Below are the code and all the weights of a small trained network. Each question names an input and a target symbol and asks about switching units off, where a switched-off unit gives its printed mean instead of its output.

import numpy as np


def w(rows, s, z=0):
    codes = np.array(rows[::2]) - 128.0
    scale = np.full(codes.shape[1], s)
    scale[-1] = z or s
    return codes * scale


def f(y):
    return y / 2 * (1 + np.tanh(0.7978845608 * (y + 0.044715 * y**3)))


def softmax(a):
    e = np.exp(a - a.max(-1, keepdims=True))
    return e / e.sum(-1, keepdims=True)


def log_softmax(a):
    a = a - a.max(-1, keepdims=True)
    return a - np.log(np.exp(a).sum(-1, keepdims=True))


def net(x, mask):
    ids = ['αβγδηξσφ'.index(c) for c in x.split()]
    T = len(ids)
    res = E[ids] + P[:T]
    q, k, v = (res @ M[0].T for M in (Q, K, V))
    z = softmax(np.where(np.tri(T) > 0, q @ k.T / 2**0.5, -1e9)) @ v
    res = res + np.where(mask[0], z, O[0][:, -1]) @ O[0][:, :-1]
    y = f(res @ A[0][:, :-1].T + A[0][:, -1])
    res = res + np.where(mask[1:9], y, B[0][:, -1]) @ B[0][:, :-1]
    return log_softmax(res[-1] @ U[:, :-1].T + U[:, -1])


Q, K, V, O, A, B = {}, {}, {}, {}, {}, {}
E = w([
[144,146,75,178,95,119,56,71],'α',
[210,118,83,122,126,144,79,100],'β',
[120,150,138,166,86,153,116,206],'γ',
[177,90,117,162,89,164,104,93],'δ',
[103,66,91,157,119,194,146,127],'η',
[204,147,193,94,89,155,131,53],'ξ',
[151,138,125,23,201,10,145,114],'σ',
[210,142,126,143,251,158,112,140],'φ',
],0.015)
P = w([
[87,134,89,145,112,61,64,62],'0',
[136,116,74,126,97,96,110,100],'1',
[141,136,93,130,96,133,143,114],'2',
[172,101,115,130,103,168,165,128],'3',
[197,85,136,118,113,171,189,146],'4',
[218,79,129,111,114,186,215,161],'5',
[254,79,134,80,116,177,222,171],'6',
],0.0072)
Q[0] = w([
[77,173,190,55,158,50,127,97],'H0',
[10,130,133,145,176,99,120,168],'H0',
],0.013)
K[0] = w([
[88,118,68,150,101,112,38,122],'H0',
[144,156,89,134,87,119,7,31],'H0',
],0.012)
V[0] = w([
[68,122,93,203,171,171,104,229],'H0',
[193,197,88,129,254,125,67,152],'H0',
],0.0075)
O[0] = w([
[72,121,85,229,203,200,56,237,254],'H0',
[134,214,126,250,254,101,222,126,206],'H0',
],0.0083,0.0021)
A[0] = w([
[65,75,82,228,76,160,254,121,220],'N0',
[127,178,157,139,149,72,37,211,253],'N1',
[81,124,111,39,95,172,127,154,85],'N2',
[161,242,233,147,74,65,208,110,103],'N3',
[96,116,74,188,115,213,55,166,158],'N4',
[151,63,124,99,17,200,136,197,169],'N5',
[204,176,83,140,177,41,130,20,148],'N6',
[151,104,196,51,7,141,10,89,111],'N7',
],0.0068,0.0021)
B[0] = w([
[156,212,88,38,197,157,70,89,222],'N0',
[108,126,179,48,69,59,161,161,160],'N1',
[194,120,175,213,158,158,152,96,151],'N2',
[170,160,129,121,126,146,55,254,159],'N3',
[130,117,105,89,170,111,90,196,245],'N4',
[163,133,72,213,28,84,141,86,254],'N5',
[97,106,209,149,163,136,103,114,201],'N6',
[8,116,76,151,181,204,237,157,195],'N7',
],0.0069,0.0087)
U = w([
[82,130,145,160,76,141,254,104,88],'α',
[71,157,160,178,93,106,85,66,30],'β',
[158,140,64,160,64,151,98,214,183],'γ',
[131,103,21,115,134,186,148,68,150],'δ',
[167,120,191,211,144,151,100,107,2],'η',
[120,178,156,89,178,180,157,149,126],'ξ',
[207,147,157,49,93,73,100,63,224],'σ',
[162,76,186,48,121,80,60,190,174],'φ',
],0.0057,0.0031)

Each question gives the input, a string of symbols that net reads in full, and the target symbol t.
The units are the heads (2 rows each of Q, K, V and O) and the neurons (one row each of A and B). Each row of codes is followed by its name. A weight is (code - 128) times the scale printed after its matrix; where a second scale follows, it is the last column's (O, A, B and U).
mask holds one flag per unit, heads first, then neurons. A switched-off unit (its flag False) gives its mean, the last column of its rows in O or B, instead of its output. The means were averaged over made-up inputs and are rounded, as every weight is.
A unit's drop is (log p(t) with every unit on - log p(t) with that unit switched off) / (log p(t) with every unit on - log p(t) with every unit switched off).
The circuit of an input: a set's keep is (log p(t) with only the set's units on - log p(t) with every unit switched off) / (log p(t) with every unit on - log p(t) with every unit switched off). Starting from all 9 units, units are removed one at a time, each time the one whose removal leaves the highest keep (on an exact tie, the one counted first), for as long as the keep stays at least 0.8.
circuit, biggest first: the units of the circuit, biggest drop first
unit that matters most: the unit with the biggest drop
k most important neurons: the k neurons with the biggest drops, biggest first
drop when u is switched off: that unit's drop, to one decimal
input σ γ ξ ξ β σ ξ, target φ: unit that matters most -> N3
input ξ η φ α, target η: circuit, biggest first -> (H0, N6)
input η γ η η φ ξ, target ξ: circuit, biggest first -> (H0, N5)
input β η ξ γ, target α: circuit, biggest first -> (H0, N7)
input η η η η σ η, target σ: circuit, biggest first -> (H0, N7)
input σ η φ ξ, target η: 2 most important neurons -> (N6, N4)
input ξ ξ β φ β, target η: 3 most important neurons -> (N6, N7, N4)
input φ σ φ φ, target η: 3 most important neurons -> (N6, N7, N4)
input σ γ η η φ δ α, target ξ: 2 most important neurons -> (N5, N0)
input ξ φ ξ, target η: drop when N4 is switched off -> 0.1
input β η φ δ φ β δ, target ξ: drop when N0 is switched off -> 0.3
input η γ η δ η φ γ, target ξ: drop when H0 is switched off -> 1.6
